[  56  210  243 -369  198  177 -353 -261  309  433  178  -23 -182 -209
 -106  219  726 -357   11  -82 -442 -399  195 -258 -141 -115  -38 -546
  654 -256  -47 -272 -121   80  106  -31 -120  462  157  137  319 -243]	nuve
[ -38   25  292 -292  343  173 -486 -359  277  415  109  -27 -105 -104
  -46  304  733 -400   56 -127 -568 -365   45 -288 -133 -100   97 -459
  674 -138  -88 -237  -55  189  122   15   51  453   42  167  205 -383]	runa
[  19  -31  296 -379  412  140 -555 -377  236  229  135 -147 -117  -29
  -43  437  594 -548   59  -92 -638 -232  240   45   -6  -86  103 -361
  561 -365 -204 -306  -69  214   68   45  312  415  -40 -270  244 -236]	Zag
[  64  -46 -154  357  447 -555 -221 -182 -140 -297 -122  314 -155   97
 -289  436 -432   88  -24  -97 -170  -94 -112  -82   91   82  -13 -301
 -131 -140   22  143  -58 -280 -204   49  -54 -251 -272  270 -383 -106]	bes
[ 171  383 -655 -426 -583 -239 -408   36  342  219  338  438  -59 -445
  251   84 -472  -82 -210  326  238  198  299 -326  151  101  -47 -265
  360  -62   80  154 -134 -417   56  330 -193  145  170  267 -248  -66]	kuleb
[-207  296  425 -369  492  -49 -322 -115  141  188   18 -357  -28 -183
 -145  238  537 -331  239  -52 -765 -127   47   91 -425 -118  424 -391
  723 -463 -158  -84    5    4  -65  -15   70  548   43    2  340 -104]	kofa
[   7   78  268   79  -52 -543    5 -303 -235 -272   25 -211 -268 -104
 -202  505  317 -202   43   82 -188 -126    6  104 -170 -120   38 -122
 -150 -192   34 -546   84  378   61   10   80  228  155  327  108  399]	bes
[ -38  133 -502 -381 -580  -92 -643  204  447  306  185  371  -90 -430
  292  104 -432 -213 -425  173  419    5  654 -255  273   34 -119 -179
  621   66  361  345  -54 -106  162  240 -242  -59   20  300   33  203]	zede
[-296  157  123   99 -178 -787  306 -325 -150 -517   36 -311 -226  -18
 -230  180   88  -64  -10   -4 -294  -53  -75   46   12 -177  -60   86
   85  113  193 -666  -33  -37 -117   41   24   67  151  128 -384  248]	Mosuz
[ -15  418 -365 -189 -568  139 -473 -240  515  421  275  373  -39 -246
  384   61 -332  -90   -5  401  118  221  332  102  105 -165  318 -173
  201  482   83   -5 -320 -427  -51  -39 -466 -141   26  354 -259  -77]	boz
[-227  205  249   25 -164 -697  400 -382  -73 -456   67 -287 -297   88
 -234  145  105    9  -23  -43 -510 -124 -145   20 -222 -230  -77   31
  143  187  150 -589    2  -25  -80   -9  -35  124  117  182 -398  156]	tet
[ -50  184  212 -451  422  232 -387 -488  279  330  232 -113   -4 -206
  -96  193  556 -381  103 -147 -670 -467   95  -50 -309 -375  145 -381
  624   39    8 -403 -133  -61  195 -172    3  379 -149  185  297 -166]	nuve
[ 401 -696   74  652  899  -93 -563 -361 -242 -322  -36  228 -327   77
 -151  435 -278  277  437 -129  151 -228 -104   -4  365  333 -117 -232
 -231   24 -207  353  -43 -475  136  224   89 -120 -452  348 -731 -430]	runa
[ -27  131 -139  265  202 -595 -255 -283 -159 -381 -247  255  -59  162
 -362  584 -530  139  -61  -17 -167  -63  225   48 -119   -9  -15 -307
 -269  -94  -31    8   57  -88 -264 -106   42 -249 -439  372 -271  -62]	noraz
[ -34  142 -407 -328 -527  -85 -645  199  412  262  227  348  -38 -402
  366  198 -443 -124 -380  185  301  -38  622 -247  172   -8  -47 -224
  646  124  287  334  -68 -108  213  240 -229   12   12  290  -93  223]	kuleb
[ 393  159  261  526  556 -633 -362 -165 -297 -222 -225  183 -201   16
 -143  286 -356  241  174  111   15 -155 -132  338  321  356  112  -91
 -295 -141 -187   42 -215 -569  -73   36  183 -306 -187  248 -249 -167]	nuve
[-213   22  355  100  -53 -630  -28 -797  -38 -140  204 -409 -150   73
 -269  159   11    5  176  -15 -303  -88  171  112 -275 -193 -169   94
 -104  203   60 -689  -26  151 -202 -186  -95   83  -36   71 -233   29]	noraz
[-219  -22  311  136 -134 -723  -36 -698 -132  -82  120 -323 -214   44
 -224  176  130  -67  267   34 -170  -99   24   91 -167 -101 -216  126
 -140  145  124 -713  -82  202 -188  -32   21   43   99   26 -199   63]	zede
[-275   82  336  164  -85 -583  -11 -860   18 -107  211 -336 -104   31
 -298  254   94 -117  122  -21 -271  -71  149   61 -177 -182 -173   33
  -70  265   38 -761  -43  284 -178  -99  -91   93 -122   76 -212   43]	nuve
[  20 -230  251  466  529 -128 -369 -529 -186  -75 -243  156 -171   68
 -182  322 -463  420  307 -130  191  -21  169   79  137  -57  234  -31
 -596  -17  -56   53 -132 -481 -341 -298 -101   17 -381  237 -329 -470]	lan
[-233  335  446 -397  564   73 -324 -198  152  287   26 -381  -69 -197
  -66  246  561 -376  207  -57 -708 -137   76 -114 -366 -170  382 -418
  640 -346 -142 -143  -47  -25  -94  -23   19  592   59  -24  253 -298]	kuleb
[ -94   90  306 -312  353  185 -378 -345  275  467  139  -29 -104  -94
  -59  261  700 -426   15 -120 -622 -396   91 -198 -138 -181   85 -489
  642  -98  -56 -249  -73   97   70  -59  -41  496   86  105  251 -285]	rog
[  19  108 -455 -319 -585  -91 -552  203  389  196  216  372 -157 -464
  362  222 -397 -146 -440  185  451   20  551 -276  374   58 -141 -199
  610  110  372  350  -90 -199  184  267 -250   33   50  367  -78  275]	lan
[ 158  420 -611 -589 -647 -147 -371    9  433  210  332  401  -98 -362
  207  161 -499  -44 -243  329  189  218  437 -269   95  -70   45 -308
  284   -8   49   41 -101 -176    2  185 -225  212  183  391 -137   44]	Zag
[-125  176  307 -308  274  214 -377 -329  179  328   29  -67 -154 -127
  -57  355  694 -372  -99  -53 -609 -342  135 -231 -180 -154   30 -467
  607 -192  -43 -269  -27  227   -7  -41  -15  515   98  182  375 -302]	noraz
[ 173 -135  296  132 -106 -760  223 -111 -392 -128  -99 -276 -387 -119
  -89  -49  196 -200  122  160  244 -103 -283  138  445  192 -196  199
 -405   98    5 -551 -125  -55  127  125 -105 -284  281  222 -310   88]	boz
[   7 -142  218 -288  542   59 -573 -310  102  221  141 -149 -163 -100
   22  380  576 -515  101 -117 -672 -224  201  102   73   55   65 -282
  512 -276 -162 -196  -98  136  114  191  241  312  -72 -294  139 -290]	noraz
[  97 -176  237  104 -176 -607  188  -23 -387 -125  -68 -207 -324 -102
  -96  124  296 -190  119  196  167 -124 -263  143  316   84 -129  132
 -347   21   24 -504 -107   21   85   85  -83 -215  305  258 -213  125]	Mosuz
[-145  109  184   41  -93 -805  338 -340  -30 -357   98 -256 -256   28
 -294   17   54  -10   67  -30 -385  -72 -181  -24  -80 -201  -23   50
  145  115  211 -645  -19 -176  -73   17   30  100  196  212 -419  201]	Zag
[-207  -45  269   48  -78 -694  -26 -747  -60  -83  122 -326 -155   53
 -366  234  138  -88  217   11 -118 -108  130   54 -168 -207 -194   45
 -199  112  107 -711  -80  214 -224 -196  -24   86   90  122 -177   56]	Mosuz
[   3  142  201 -291  346  227 -317 -317  367  379  180  -10 -180 -165
 -125  245  700 -359  -40 -118 -587 -334   12 -299  -56 -142   60 -509
  733 -104  -17 -255  -66   37   73  -29 -100  454   73  128  282 -226]	bes
[ -48  176  249 -336  219  213 -393 -336  364  468  173   -7 -141 -149
  -54  262  713 -352  -81  -93 -636 -355  123 -388 -148 -146   19 -538
  795 -162  -64 -263 -116  102   82  -30  -42  430  117   64  276 -348]	tet
[   6  492 -368 -229 -617   17 -369 -164  580  407  282  373  -96 -237
  382  179 -391  -81  -29  384  151  209  271   39  168 -171  232 -222
  312  535   52   42 -349 -568  -90   -3 -392  -85   -2  368 -263  -46]	lan
[ 472   84  122  553  707 -692 -349 -108 -261 -114 -159  232 -232   19
 -125  119 -425  177  157   73   21 -158 -208  238  401  414   93 -154
 -292 -108 -225   40 -223 -660   40   86  146 -363 -188  312 -309 -180]	rog
[-173  266  270 -354  321  190 -425 -323  265  382   78  -58 -153 -132
  -25  312  676 -354  -27  -62 -578 -340  164 -238 -204 -194   47 -533
  639 -171   25 -250  -83  159  -67  -22   -6  522  172  127  393 -304]	zede
[-168  315  293 -407  450  -69 -173 -176  232  311  146 -311  -51 -191
 -173  185  473 -404  128  -64 -746 -112   33   21 -330 -135  333 -401
  710 -321 -129 -167  -19  -29   -9  -75  -12  465  -56  -10  328 -163]	noraz
[ -18  238 -433 -370 -551  -18 -593  132  336  186  140  330  -58 -441
  282  109 -445 -132 -380  246  400   46  647 -161  207   42  -83 -194
  518  138  284  276  -57  -44  154  179 -252   31   32  353   -2  212]	boz
[-194  -51  166  119  -89 -746  305 -371 -118 -426   71 -332 -192   16
 -237   69   84  -47  193   65 -254  -72 -224   31   68 -129  -82  131
    4   61  156 -550  -15 -177  -76  130   54   46  201   82 -468  160]	rog
[  51  138 -102  350  256 -495 -244 -196 -177 -492 -201  272  -45  171
 -299  479 -557  202   24   18 -180  -67  112   50  -30   54  -21 -357
 -178 -224  -53   70    9 -226 -267   38   64 -289 -293  371 -395   -5]	kofa
[ -36  325 -418 -210 -470  124 -396 -250  660  469  284  385  -43 -165
  393   68 -347   91   13  351   24  184  248  137  124 -266  323 -173
  207  656   53   63 -351 -599  -84   -8 -486  -97  -44  447 -311  -84]	kofa
[ -54   81 -695 -165 -429  115 -480  189  413  622  391  583 -169 -457
  455 -199 -362  -23  -32  340  422   50  220 -408  336  -69  -76 -244
  605  -74  540   37 -499 -485  114  419    5  -42  317  249 -181   84]	zede
[ 339 -633  -23  677  823  -74 -481 -472 -257 -234  -35  188 -211   87
 -202  472 -214  233  442  -88  206 -272 -149   -8  249  117 -147 -213
 -269  -24 -198  266  -65 -558   88  142  222  -66 -432  230 -647 -342]	kuleb
[  28   52  300 -342  461   92 -496 -346  181  239  139 -168 -141  -91
  -26  311  585 -493  124 -107 -616 -273  190   65    2  -55   76 -266
  519 -294 -191 -178 -128   84   87  107  269  341  -13 -323  133 -283]	nuve
[ -60  255 -434 -368 -670   13 -548  230  450  386  182  413 -138 -452
  363  119 -398 -156 -537  242  318   49  651 -299  212  -31  -40 -209
  567  126  305  282 -116  -44  187  166 -263  -21   12  317   32  144]	tet
[ 486   60  183  578  614 -701 -304 -116 -259 -248 -191  236 -196   18
 -211  186 -354  224  178   60   54 -159 -206  289  333  388   70 -108
 -240 -178 -156   59 -227 -703   72   74  213 -314 -237  277 -324 -203]	nuve
[ 449   16  187  579  656 -717 -364  -76 -324 -280 -237  192 -184   67
  -82  250 -399  177  199   91   21  -87 -262  299  358  388  128 -137
 -247 -162 -183   49 -227 -646   -4   70  200 -359 -174  271 -356 -195]	lan
[-226   56  200   38 -202 -579  318 -452 -164 -554   39 -279 -141   92
 -281  125   87  -16  145  -16 -387 -100 -154   48 -142 -202  -53  102
   59  195  174 -599   25  -17  -84   42  -43   18  144  168 -485  153]	boz
[ -60  412 -361 -190 -527  185 -482 -145  489  474  253  384  -55 -269
  401   36 -369 -107  -45  382  150  222  310   48  169 -152  300 -183
  310  607   79   38 -344 -476  -90   -1 -506 -114   49  380 -240 -116]	boz
[-168  170  224  -11  -75 -880  337 -323 -235 -495   92 -259 -321   67
 -267   91   80  -72  -26 -101 -409 -121 -260  -27 -122 -116 -104   88
  188  188  217 -595  -13  -14  -14  116   97  174  207  191 -442  209]	boz
[-196  195  270   80 -142 -741  230 -390 -173 -483   51 -307 -256  -55
 -177  183  106  -38  -10  -17 -387 -117 -112    9 -137  -89  -67   61
  165  -30  105 -610   52  -27  -76   44  116  175  146  107 -313  211]	tet
[  -2  101  279 -331  540  241 -502 -396  145  235  205 -129  -41 -164
  -38  202  477 -362  130 -157 -647 -476   -3   19 -250 -282  161 -366
  561  -59  -32 -254 -132  -71  192  -90   46  365 -140  198  217 -259]	kofa
[ -57  128  211 -333  355  -25 -496 -258  167  254  190 -132 -120  -94
   -3  379  485 -451  106  -93 -598 -248  220  111   41   51   65 -341
  663 -453 -140 -227 -119  200   34  193  328  338  -20 -411  223 -186]	zede
[ -55   76  301 -379  437  120 -621 -408  173  226  128 -175 -133  -70
   10  431  511 -435  100  -95 -718 -256  285   33 -165  -83  112 -317
  612 -345 -216 -225  -87  151   40   86  256  425  -82 -335  220 -287]	kuleb
[ 155  -59  321  109 -135 -683  214 -113 -440  -87  -73 -261 -325 -106
 -103  -45  262 -230  178  145  176 -103 -324  161  235  131 -143  197
 -413   85  -11 -533 -146  -54  110   83  -50 -172  331  199 -227   27]	boz
[  18   30  364   18 -240 -608  137 -141 -356 -170  -66 -297 -264  -67
   -6  272  116 -178   28  187  168  -74  -90  124  244   82 -161   90
 -319  -51  -65 -580  -88  223  -30  132    9 -125  240  209 -104  178]	lan
[-158   -9  285   36   15 -656   25 -658  -49  -97  185 -347 -156   96
 -310  123  135  -61  210  -16 -189 -102   79   86 -140 -198 -145   71
 -189  158   98 -701 -107  142 -153 -163   53   30   74   25 -290   31]	Mosuz
[ -33  152 -140  191  274 -450 -231 -321  -60 -403 -200  230  -70  271
 -365  528 -582  240   -4  -68 -307  -72  179    1 -149  -96  -18 -333
 -124   10  -92   39   14  -82 -270  -58   25 -260 -494  367 -350  -15]	kofa
[  11  113 -134  250  320 -383 -177 -385 -179 -371 -200  276  -95  211
 -336  420 -505  207    3  -91 -271  -45  160   31 -148  -28   21 -306
 -243   17 -102  -13    7 -127 -216 -107  -95 -265 -443  347 -422  -95]	boz
[ -21 -116  378 -358  504  102 -659 -410   50  211  157 -130 -100  -72
   35  435  505 -409  188 -103 -730 -337  179  113   28    0  148 -234
  505 -230 -222 -249  -91  205   93  142  265  411  -23 -318  183 -302]	rog
[-207  203  188   70  -94 -743  330 -356 -151 -489   40 -320 -173   96
  -92  111   99  -14   54  -21 -350 -105 -198  137 -122 -203   19  109
   26   80  178 -594   38    8  -50   51  111  133  153  177 -423  249]	zede
[ -72  210 -486 -319 -499 -173 -663  231  390  293  164  387 -103 -419
  331  134 -412 -196 -430  199  334   10  564 -177  215   44  -41 -186
  587  139  358  349  -74  -72  138  279 -221  -16   60  351   27  179]	zede
[ 160  407 -650 -499 -604 -190 -390   26  405  254  352  416  -81 -370
  257  183 -437  -41 -256  349  206  153  324 -304  113  -60  -29 -296
  338   -1  109  155 -157 -309   75  242 -155  175  140  271 -167  -36]	kuleb
[ 134 -161  271   93  -74 -711  164 -114 -352 -102  -11 -240 -379  -84
  -54    0  229 -171  164  145  122 -159 -346   60  335  128 -230  159
 -345   87   70 -518 -114   -3  117  179  -38 -188  303  189 -255  -17]	zede
[ -48  118  180 -343  421  -46 -518 -330  140  229  169 -137 -113 -144
   55  326  514 -460   33  -96 -596 -280  158  109   46   52   23 -313
  544 -329 -108 -264 -130  140   43  175  185  316   -3 -283  254 -256]	zede
[-151  428 -380 -231 -621  128 -463 -201  671  426  260  354 -136 -246
  340  173 -390  -13  -55  394   73  204  433   70  120 -236  302 -223
  304  588   90  -55 -301 -404 -245  -45 -636 -146   29  386 -198   11]	bes
[  43  142  -70  346  300 -453 -322 -420 -122 -350 -179  247  -31  213
 -253  480 -490  171   31 -108 -281  -60  192   94  -46   16   61 -288
 -242  -78 -153  -22   -1 -182 -255  -85    2 -245 -477  285 -447 -100]	kofa
[ -25  264 -477 -282 -604 -106 -582  224  423  291  176  346 -174 -439
  345  185 -407 -145 -462  253  417  -28  585 -298  282    1 -145 -219
  547   79  356  334 -136 -164  158  236 -263  -79   26  305  -36  206]	kuleb
[   9  137 -559 -279 -458 -106 -566  249  365  244  183  342 -163 -475
  295   14 -479 -223 -495  163  352   11  621 -269  347   51 -190 -171
  649  124  339  367  -56 -145  206  259 -237   16   -1  312  -78  163]	noraz
[-225  192  167   39 -232 -735  368 -244 -199 -528   36 -298 -235   81
 -208  117  116  -55   55    2 -340 -125 -172   53 -150 -167 -130   55
  106    6  253 -574   33  -18 -134   91   39   71  259  143 -376  246]	zede
[-110  198 -468 -414 -558 -136 -562  221  385  221  192  315  -93 -418
  274  144 -522 -134 -481  181  268    4  614 -210  121  -34  -81 -140
  641  187  374  369  -37  -55  148  203 -264   24  -24  400   18  240]	noraz
[ -11   -1 -689 -179 -450  157 -458  228  439  617  376  567 -133 -473
  406 -186 -396  -17  -18  275  476   50  325 -482  342  -61  -60 -271
  664  -98  426   92 -414 -444  156  415   38  -10  284  335 -285  149]	runa
[  11  275 -492 -372 -669 -100 -603  225  392  167  161  402  -94 -429
  325  188 -540 -228 -432  270  401   39  630 -224  255   31  -85 -227
  500   29  336  306  -24   61  136  186 -237  -14   44  443   33  232]	runa
[-195  136  208   82  -98 -740  251 -317 -181 -486   91 -299 -284    0
 -159  108  120  -83   98  -21 -380 -150 -198   25  -67 -106 -113   53
  125  117  191 -533   17  -77  -47  138   -5   50  179  134 -468  137]	zede
[  74 -293  192  519  541  -38 -400 -601 -295  -51 -192  212 -104   30
 -180  278 -404  447  312 -123  166  -13  125  100   96   26  240  -28
 -570  -46 -115   30  -95 -397 -229 -271 -123   49 -410  251 -324 -425]	boz
[  29   52  243  119   31 -280  -13 -427 -343 -224  -22 -206 -247  -28
 -125  356  343 -148  167   32 -275 -206  -32  179 -373 -275   34  -67
 -272 -117  -69 -559   26  354  124  -30  103  265   95  452   78  283]	kofa
[ -36  151  246   64  -80 -368   57 -447 -356 -284    9 -240 -218  -80
 -147  452  278 -141   33   81 -292 -164   93   76 -352 -245  -66 -138
 -205 -233  -16 -614   41  429   13  -52   83  335  184  330  106  252]	tet
[ 423 -555  130  571  860 -119 -498 -392 -324 -287   42  176 -331  160
 -126  443 -221  286  431 -104  106 -342 -229  -12  233  129 -174 -179
 -244  111 -131  285 -133 -560  117  169  280   26 -296  214 -739 -434]	kuleb
[  -3   19 -744 -207 -447  163 -433  173  541  755  403  602  -81 -425
  477 -187 -271  -99 -127  304  465  118  242 -443  411  -98  -53 -299
  565  -42  457   43 -518 -527  138  350  -54  -92  255  224 -239   50]	lan
[ -72  116  -66  250  232 -378 -284 -377 -173 -364 -226  228  -46  217
 -282  592 -550   92   44  -63 -174    2  205  -74  -55  -44    5 -303
 -289  -89  -90  -14  -33  -43 -389  -61  -21 -259 -367  253 -382 -187]	lan
[ 477  119   96  579  619 -616 -290  -67 -257 -201 -200  222 -232    0
 -126  225 -362  189  136   96   35 -112 -163  244  371  361   77 -237
 -254 -262 -146   -9 -227 -636    5   51  169 -326 -174  353 -282  -53]	Zag
[ 130  432 -750 -550 -640 -243 -309  -48  390  245  320  392  -59 -397
  221   23 -574   21 -243  340  207  228  388 -223   94  -75  -80 -207
  294   80  110   86 -151 -362  -20  139 -217  228  118  321 -154  -29]	noraz
[ 127 -223  214  143 -182 -644  206  -66 -299 -104  -55 -235 -348 -123
  -87  -68  144 -184  110  200  165  -91 -197   82  342  114 -223  171
 -258   78   54 -522  -42  -70  112  100 -104 -253  237  264 -288  115]	noraz
[ 209  407 -709 -544 -561 -272 -372   51  452  273  334  432  -94 -446
  185  -10 -496 -155 -250  370  202  188  339 -313  249   50  -46 -274
  291  -38   70  160  -96 -297   96  250 -204   93  186  281 -111  -15]	rog
[ 151 -300  276  436  595   46 -445 -549 -178 -184 -155  170  -96   40
 -205  376 -429  529  299  -55  148  -64  162  133  109    2  265  -72
 -611  -92 -133   38    0 -312 -230 -288  -94   89 -418  271 -238 -407]	bes
[-102  217  304 -359  573  251 -426 -536  216  334  221 -159 -116 -193
  -95  159  444 -482   78 -166 -744 -476   68  -73 -199 -358  195 -355
  492   89  -45 -358  -85   -7  145 -209  -59  319 -206  151  258 -290]	rog
[ 422 -666   26  505  894 -148 -447 -425 -314 -230    6  238 -270  137
 -281  326 -219  234  478 -228   43 -286 -229   -1  250  225  -85 -165
 -164  123 -220  319  -41 -510  128  157  145  -97 -341  246 -754 -350]	boz
[ 196  435 -796 -449 -702 -244 -303    1  391  236  340  462  -55 -403
  160   29 -471  -42 -232  314  229  206  286 -218  123    8  -78 -246
  308  -78   66  114 -116 -259   72  252 -151  161   95  305 -148   60]	kofa
[-162  144  204  128 -142 -854  305 -247 -148 -465   67 -232 -269   15
 -212   68   81    2   45  -42 -384 -118 -306   93  -41  -57  -48  112
  201   81  210 -545  -36 -154  -22  165   60   93  158  204 -392  238]	kofa
[ -52  422 -389 -187 -588  101 -493 -123  571  319  321  415  -22 -244
  348  194 -389  -77 -149  411  131  203  286  121   53 -142  265 -209
  338  478  151   23 -264 -410 -104   25 -413  -39  -15  399 -163   15]	bes
[ 466   69  132  596  654 -699 -366  -80 -348 -232 -213  221 -224   51
 -130  143 -437  170  165  103   78 -152 -245  277  346  395   93  -93
 -373 -176 -114   94 -192 -599   31   58  181 -321 -179  330 -353 -194]	rog
[-218  314  349 -509  480  -15 -328  -89  195  234  122 -341  -90 -144
 -134  194  519 -404  209  -94 -705 -139   37  -57 -472 -140  375 -429
  733 -417  -56 -102    6   39  -58  -40   -9  502   18  -27  295 -239]	zede
[ 131 -379  164  521  542  -46 -477 -415 -240   -1 -111  225 -234   -3
 -114  261 -449  488  234  -78  155  -24  232  137  188  126  160  -35
 -435 -161 -120  124  -92 -459 -216 -160 -111    5 -395  162 -311 -424]	noraz
[ 193  -57  290  159 -163 -652  198  -71 -348 -155  -58 -251 -323  -67
  -98   83  212 -174   63  229  221 -106 -296  180  285   82 -142  118
 -543   56   14 -559  -82   50   70   47  -96 -193  276  322 -189   37]	Zag
